Below are the code and all the weights of a small trained network. Each question names an input and a class and asks about switching units off, where a switched-off unit gives its printed mean instead of its output.

import numpy as np


def w(rows, s, z=0):
    codes = np.array(rows[::2]) - 128.0
    scale = np.full(codes.shape[1], s)
    scale[-1] = z or s
    return codes * scale


def f(y):
    return np.maximum(y, 0)


def log_softmax(a):
    a = a - a.max(-1, keepdims=True)
    return a - np.log(np.exp(a).sum(-1, keepdims=True))


def net(x, mask):
    res = np.array(x, float).reshape(1, 3) / 4 @ E
    y = f(res @ A[0][:, :-1].T + A[0][:, -1])
    res = res + np.where(mask, y, B[0][:, -1]) @ B[0][:, :-1]
    return log_softmax(res[-1] @ U[:, :-1].T + U[:, -1])


A, B = {}, {}
E = w([
[120,173,76,134,108,137,154,66,87,139,65],'x0',
[128,92,133,146,193,136,78,8,168,117,87],'x1',
[141,164,78,185,163,148,64,143,174,174,156],'x2',
],0.016)
A[0] = w([
[190,75,61,82,184,203,9,99,188,184,102,160],'N0',
[118,157,117,175,78,132,169,181,109,156,168,25],'N1',
[191,39,100,151,213,129,111,65,125,83,116,2],'N2',
[168,29,236,94,124,36,224,47,126,50,44,130],'N3',
[145,1,120,71,163,125,98,73,149,61,98,58],'N4',
[156,45,216,66,207,87,49,173,181,82,159,73],'N5',
[99,180,98,164,176,179,56,101,207,208,141,168],'N6',
[171,82,199,61,98,78,149,103,96,115,95,22],'N7',
[117,150,87,162,114,144,50,140,202,158,102,22],'N8',
[145,123,147,112,165,172,113,56,93,139,96,191],'N9',
[138,164,81,185,99,145,169,25,88,99,98,49],'N10',
],0.0097,0.0094)
B[0] = w([
[125,68,159,173,69,159,187,127,54,71,128,229],'N0',
[90,30,107,89,113,170,208,170,131,122,130,176],'N1',
[49,93,54,125,144,167,219,150,92,170,173,176],'N2',
[173,134,153,240,93,101,108,71,147,157,183,250],'N3',
[97,34,130,123,137,132,240,133,78,84,141,186],'N4',
[50,174,97,89,73,23,107,69,198,144,8,208],'N5',
[204,97,161,181,142,86,112,102,152,125,102,235],'N6',
[145,141,57,195,189,150,115,75,162,170,227,171],'N7',
[123,48,9,166,247,94,176,76,209,196,204,170],'N8',
[155,116,161,128,41,151,203,213,63,135,82,198],'N9',
[55,169,39,86,146,76,164,45,217,115,60,185],'N10',
],0.011,0.018)
U = w([
[163,113,75,193,187,139,120,124,176,174,199,69],'0',
[78,72,107,85,115,168,201,180,100,130,161,25],'1',
[59,172,42,84,140,107,130,89,189,127,35,93],'2',
[187,139,178,144,65,127,117,168,105,121,89,227],'3',
[178,225,202,4,127,241,11,59,71,176,131,11],'4',
],0.014,0.011)

Each question gives the input, the list of numbers given to net, and the class t.
The units are the neurons (one row each of A and B). Each row of codes is followed by its name. A weight is (code - 128) times the scale printed after its matrix; where a second scale follows, it is the last column's (A, B and U).
mask holds one flag per neuron, in row order. A switched-off neuron (its flag False) gives its mean, the last column of its row in B, instead of its output. The means were averaged over made-up inputs and are rounded, as every weight is.
A unit's drop is (log p(t) with every unit on - log p(t) with that unit switched off) / (log p(t) with every unit on - log p(t) with every unit switched off).
The circuit of an input: a set's keep is (log p(t) with only the set's units on - log p(t) with every unit switched off) / (log p(t) with every unit on - log p(t) with every unit switched off). Starting from all 11 units, units are removed one at a time, each time the one whose removal leaves the highest keep (on an exact tie, the one counted first), for as long as the keep stays at least 0.8.
circuit, biggest first: the units of the circuit, biggest drop first
unit that matters most: the unit with the biggest drop
k most important neurons: the k neurons with the biggest drops, biggest first
drop of u: that unit's drop, to one decimal
input [-6,-1,4], class 2: circuit, biggest first => N5
input [-3,-1,3], class 3: circuit, biggest first => N7, N2
input [6,-4,-7], class 0: circuit, biggest first => N3, N7
input [7,-6,5], class 2: 3 most important neurons => N0, N3, N9
input [0,-3,-1], class 3: 2 most important neurons => N2, N4
input [-8,-4,7], class 2: 2 most important neurons => N5, N3
input [4,-2,-3], class 2: 2 most important neurons => N0, N6
input [-3,5,2], class 1: 2 most important neurons => N2, N0
input [8,-6,1], class 2: 2 most important neurons => N10, N0
input [-4,0,-2], class 2: 2 most important neurons => N5, N0
input [7,8,-5], class 1: 2 most important neurons => N9, N4
input [5,-4,1], class 2: 3 most important neurons => N0, N9, N4
input [2,2,-2], class 3: circuit, biggest first => N8, N9
input [4,-7,5], class 1: unit that matters most => N1
input [-6,8,-7], class 1: 4 most important neurons => N4, N9, N2, N6
input [-1,4,1], class 1: 3 most important neurons => N2, N3, N4
input [-3,7,-1], class 1: 2 most important neurons => N2, N4
input [-1,-3,0], class 3: 2 most important neurons => N2, N4
input [1,-4,-4], class 0: 2 most important neurons => N9, N0
input [2,-4,3], class 1: circuit, biggest first => N3
input [1,0,-1], class 3: drop of N10 => 0.3
input [0,0,-1], class 3: drop of N0 => 0.0
input [1,-7,-7], class 0: drop of N0 => 0.1
input [-6,6,4], class 1: drop of N10 => 0.3
